Below is a small trained network, with its code and all its weights. Each question gives an input and a target symbol and asks what happens when units are switched off, that is, made to give their printed mean instead of their output.

import numpy as np


def w(rows, s, z=0):
    codes = np.array(rows[::2]) - 128.0
    scale = np.full(codes.shape[1], s)
    scale[-1] = z or s
    return codes * scale


def norm(h):
    return h / np.sqrt((h * h).mean(-1, keepdims=True) + 1e-5)


def f(y):
    return np.maximum(y, 0)


def softmax(a):
    e = np.exp(a - a.max(-1, keepdims=True))
    return e / e.sum(-1, keepdims=True)


def log_softmax(a):
    a = a - a.max(-1, keepdims=True)
    return a - np.log(np.exp(a).sum(-1, keepdims=True))


def net(x, mask):
    ids = ['Ωβδεσψ'.index(c) for c in x.split()]
    T = len(ids)
    res = E[ids] + P[:T]
    r = norm(res)
    for j in range(2):
        rows = slice(2 * j, 2 * j + 2)
        q, k, v = (r @ M[0][rows].T for M in (Q, K, V))
        z = softmax(np.where(np.tri(T) > 0, q @ k.T / 2**0.5, -1e9)) @ v
        o = O[0][rows]
        res = res + np.where(mask[j], z, o[:, -1]) @ o[:, :-1]
    y = f(norm(res) @ A[0][:, :-1].T + A[0][:, -1])
    res = res + np.where(mask[2:6], y, B[0][:, -1]) @ B[0][:, :-1]
    return log_softmax(norm(res)[-1] @ U[:, :-1].T + U[:, -1])


Q, K, V, O, A, B = {}, {}, {}, {}, {}, {}
E = w([
[162,50,44,152,166,186],'Ω',
[201,102,56,72,104,179],'β',
[133,203,31,104,179,179],'δ',
[141,33,119,37,29,169],'ε',
[236,167,143,92,57,57],'σ',
[111,77,126,67,143,4],'ψ',
],0.0036)
P = w([
[142,144,4,136,62,74],'0',
[135,143,46,121,84,100],'1',
[131,140,83,129,108,105],'2',
[156,130,102,123,140,132],'3',
[152,135,117,108,159,145],'4',
[155,137,141,110,165,153],'5',
[154,137,165,103,181,162],'6',
[159,143,181,85,195,173],'7',
[164,124,204,74,201,183],'8',
],0.0043)
Q[0] = w([
[73,184,91,118,96,121],'H1',
[24,249,255,219,68,15],'H1',
[39,111,163,211,6,19],'H2',
[9,136,191,208,158,126],'H2',
],0.0072)
K[0] = w([
[142,88,119,180,77,67],'H1',
[127,68,24,177,76,138],'H1',
[104,138,2,177,100,103],'H2',
[143,158,49,198,98,184],'H2',
],0.0079)
V[0] = w([
[164,254,120,112,111,72],'H1',
[45,201,102,122,115,206],'H1',
[168,202,86,211,140,209],'H2',
[99,101,54,154,245,74],'H2',
],0.0057)
O[0] = w([
[73,243,226,75,41,120,254],'H1',
[80,164,69,74,108,251,84],'H1',
[252,106,175,74,84,170,98],'H2',
[117,75,221,35,253,121,172],'H2',
],0.0047,0.0021)
A[0] = w([
[197,73,145,111,133,120,41],'N1',
[1,159,123,124,183,29,85],'N2',
[86,137,40,202,119,194,48],'N3',
[78,192,213,185,79,175,251],'N4',
],0.0051,0.002)
B[0] = w([
[161,146,104,134,140,76,192],'N1',
[79,127,113,53,153,25,253],'N2',
[93,22,58,164,129,122,209],'N3',
[254,84,185,191,174,67,250],'N4',
],0.0062,0.0022)
U = w([
[67,91,59,225,84,181,80],'Ω',
[179,140,40,56,73,43,171],'β',
[165,71,162,160,213,150,254],'δ',
[95,181,172,61,114,254,79],'ε',
[27,128,167,106,164,36,46],'σ',
[176,174,218,243,73,88,60],'ψ',
],0.0055,0.0044)

Each question gives the input, a string of symbols that net reads in full, and the target symbol t.
The units are the heads (2 rows each of Q, K, V and O) and the neurons (one row each of A and B). Each row of codes is followed by its name. A weight is (code - 128) times the scale printed after its matrix; where a second scale follows, it is the last column's (O, A, B and U).
mask holds one flag per unit, heads first, then neurons. A switched-off unit (its flag False) gives its mean, the last column of its rows in O or B, instead of its output. The means were averaged over made-up inputs and are rounded, as every weight is.
A unit's drop is (log p(t) with every unit on - log p(t) with that unit switched off) / (log p(t) with every unit on - log p(t) with every unit switched off).
The circuit of an input: a set's keep is (log p(t) with only the set's units on - log p(t) with every unit switched off) / (log p(t) with every unit on - log p(t) with every unit switched off). Starting from all 6 units, units are removed one at a time, each time the one whose removal leaves the highest keep (on an exact tie, the one counted first), for as long as the keep stays at least 0.8.
circuit, biggest first: the units of the circuit, biggest drop first
k most important neurons: the k neurons with the biggest drops, biggest first
heads that matter: for each layer, one digit per head in row order, 1 if its drop is at least 0.15 and else 0, layers parted by /
drop when u is switched off: that unit's drop, to one decimal
input σ ε Ω β δ, target ε: heads that matter -> 00
input ε δ Ω, target Ω: heads that matter -> 00
input ψ ε Ω β δ ψ β, target σ: circuit, biggest first -> (H2)
input Ω Ω Ω Ω δ ε δ δ, target Ω: heads that matter -> 11
input Ω δ Ω ψ σ, target σ: heads that matter -> 01
input β Ω δ Ω Ω σ ε, target ψ: heads that matter -> 11
input β σ β δ ε β σ β δ, target ψ: circuit, biggest first -> (H2 N4 H1)
input Ω Ω Ω Ω ε Ω Ω δ β, target ε: circuit, biggest first -> (H1 N4)
input ε Ω ψ δ δ, target σ: circuit, biggest first -> (H2 N2)
input Ω ε σ Ω Ω, target ψ: heads that matter -> 10
input Ω σ Ω Ω σ, target ψ: circuit, biggest first -> (H2 H1 N2)
input δ Ω Ω σ δ, target ψ: circuit, biggest first -> (H1 H2 N4)
input δ Ω ε β σ, target ψ: 2 most important neurons -> (N2 N4)
input δ δ Ω Ω δ Ω, target ε: circuit, biggest first -> (H1)
input δ σ Ω β ψ Ω ε, target σ: 2 most important neurons -> (N2 N4)
input ψ Ω Ω, target σ: drop when N2 is switched off -> 0.1
input δ Ω β β Ω Ω ε Ω, target Ω: drop when N3 is switched off -> 0.0
input ε Ω ε Ω ε Ω δ Ω β, target ε: drop when N3 is switched off -> 0.1
